Below are the code and all the weights of a small trained network. Each question names an input and a class and asks about switching units off, where a switched-off unit gives its printed mean instead of its output.

import numpy as np


def w(rows, s, z=0):
    codes = np.array(rows[::2]) - 128.0
    scale = np.full(codes.shape[1], s)
    scale[-1] = z or s
    return codes * scale


def f(y):
    return np.maximum(y, 0)


def log_softmax(a):
    a = a - a.max(-1, keepdims=True)
    return a - np.log(np.exp(a).sum(-1, keepdims=True))


def net(x, mask):
    res = np.array(x, float).reshape(1, 7) / 4 @ E
    y = f(res @ A[0][:, :-1].T + A[0][:, -1])
    res = res + np.where(mask, y, B[0][:, -1]) @ B[0][:, :-1]
    return log_softmax(res[-1] @ U[:, :-1].T + U[:, -1])


A, B = {}, {}
E = w([
[137,128,125,132,113,133,138,117,123,116,121,138],'x0',
[200,137,67,143,45,182,171,153,223,196,168,55],'x1',
[163,68,2,126,75,82,142,205,54,38,200,159],'x2',
[77,66,156,168,59,79,47,47,128,198,211,121],'x3',
[199,181,184,16,73,24,139,131,148,149,135,154],'x4',
[197,112,147,98,138,236,37,77,158,120,183,220],'x5',
[204,211,170,229,163,72,25,228,102,106,207,100],'x6',
],0.0065)
A[0] = w([
[87,126,192,103,188,143,90,95,69,81,152,202,48],'neuron 0',
[215,130,63,129,53,210,141,146,222,199,176,60,1],'neuron 1',
[40,87,138,165,63,44,125,89,115,183,181,71,71],'neuron 2',
[69,91,156,97,175,90,102,133,33,95,110,206,6],'neuron 3',
[93,64,57,238,180,253,120,109,113,106,108,115,70],'neuron 4',
[190,137,156,36,92,64,110,108,136,129,110,151,11],'neuron 5',
[138,67,129,123,98,151,31,92,118,184,168,165,75],'neuron 6',
[231,60,126,73,153,218,19,96,183,91,133,205,36],'neuron 7',
[183,201,92,98,197,185,180,183,144,59,40,132,50],'neuron 8',
[198,165,146,30,70,51,148,117,174,127,126,172,46],'neuron 9',
[72,42,41,21,104,129,190,12,188,110,53,146,108],'neuron 10',
[138,68,18,94,53,101,132,174,19,48,200,151,126],'neuron 11',
],0.0065,0.0051)
B[0] = w([
[85,176,47,129,60,84,178,107,129,157,80,191,173],'neuron 0',
[56,191,51,176,33,68,168,152,107,170,108,254,194],'neuron 1',
[222,73,53,55,182,170,175,119,59,160,116,121,191],'neuron 2',
[96,162,63,206,103,102,219,138,148,164,116,207,174],'neuron 3',
[46,58,216,110,61,96,78,173,103,66,172,123,195],'neuron 4',
[46,60,152,92,32,127,101,158,47,80,160,106,160],'neuron 5',
[208,85,69,73,160,188,146,157,82,163,116,102,176],'neuron 6',
[169,117,65,153,159,190,148,243,163,80,36,48,198],'neuron 7',
[163,63,104,52,189,164,132,53,46,198,208,183,191],'neuron 8',
[42,45,182,103,76,126,85,167,99,78,149,86,183],'neuron 9',
[182,168,81,138,181,25,31,118,190,84,156,94,255],'neuron 10',
[123,202,178,110,113,221,78,69,190,195,94,79,239],'neuron 11',
],0.0079,0.0099)
U = w([
[66,186,47,180,58,89,228,134,125,169,104,254,12],'0',
[219,27,77,58,194,197,171,69,38,195,223,179,15],'1',
[21,36,211,136,69,132,104,169,108,60,192,113,38],'2',
[125,154,116,117,165,134,116,148,144,174,109,121,254],'3',
[165,133,93,144,185,128,183,191,126,111,53,46,218],'4',
[213,204,127,191,176,42,34,153,168,86,202,127,147],'5',
[71,198,214,91,124,226,95,43,207,240,75,106,106],'6',
],0.0081,0.0059)

Each question gives the input, the list of numbers given to net, and the class t.
The units are the neurons (one row each of A and B). Each row of codes is followed by its name. A weight is (code - 128) times the scale printed after its matrix; where a second scale follows, it is the last column's (A, B and U).
mask holds one flag per neuron, in row order. A switched-off neuron (its flag False) gives its mean, the last column of its row in B, instead of its output. The means were averaged over made-up inputs and are rounded, as every weight is.
A unit's drop is (log p(t) with every unit on - log p(t) with that unit switched off) / (log p(t) with every unit on - log p(t) with every unit switched off).
The circuit of an input: a set's keep is (log p(t) with only the set's units on - log p(t) with every unit switched off) / (log p(t) with every unit on - log p(t) with every unit switched off). Starting from all 12 units, units are removed one at a time, each time the one whose removal leaves the highest keep (on an exact tie, the one counted first), for as long as the keep stays at least 0.8.
units of the circuit, in order: the units of the circuit, biggest drop first
most important unit: the unit with the biggest drop
k most important neurons: the k neurons with the biggest drops, biggest first
drop of u: that unit's drop, to one decimal
input [6,-6,5,0,-8,-1,1], class 2: 2 most important neurons	neuron 4; neuron 1
input [-3,0,1,8,7,-7,-3], class 1: units of the circuit, in order	neuron 2
input [-1,-1,-3,-1,-1,5,-1], class 4: units of the circuit, in order	neuron 11; neuron 7
input [6,1,-4,-3,6,0,-1], class 2: 2 most important neurons	neuron 9; neuron 11
input [-4,-4,-4,3,6,-2,-2], class 2: 3 most important neurons	neuron 11; neuron 5; neuron 9
input [1,-2,6,-6,-7,-2,-4], class 2: 3 most important neurons	neuron 4; neuron 2; neuron 6
input [4,-7,2,-1,-8,-1,-2], class 2: 3 most important neurons	neuron 4; neuron 1; neuron 2
input [3,-6,2,-1,-5,5,-8], class 5: 2 most important neurons	neuron 10; neuron 1
input [3,-6,-3,0,-4,-6,-1], class 0: units of the circuit, in order	neuron 3; neuron 7
input [-4,5,1,3,2,7,-5], class 4: 2 most important neurons	neuron 7; neuron 6
input [0,6,-6,-6,-1,3,5], class 0: 3 most important neurons	neuron 1; neuron 11; neuron 10
input [-8,1,8,2,0,-6,-6], class 3: 2 most important neurons	neuron 11; neuron 10
input [3,5,7,1,-4,6,3], class 6: 2 most important neurons	neuron 11; neuron 10
input [-4,-7,1,-7,-4,-5,3], class 0: most important unit	neuron 3
input [5,-1,-7,-5,1,7,-8], class 5: drop of neuron 2	0.1
input [0,-7,6,-2,0,-5,2], class 0: drop of neuron 10	0.2
input [5,1,3,8,-4,4,3], class 1: drop of neuron 2	0.1
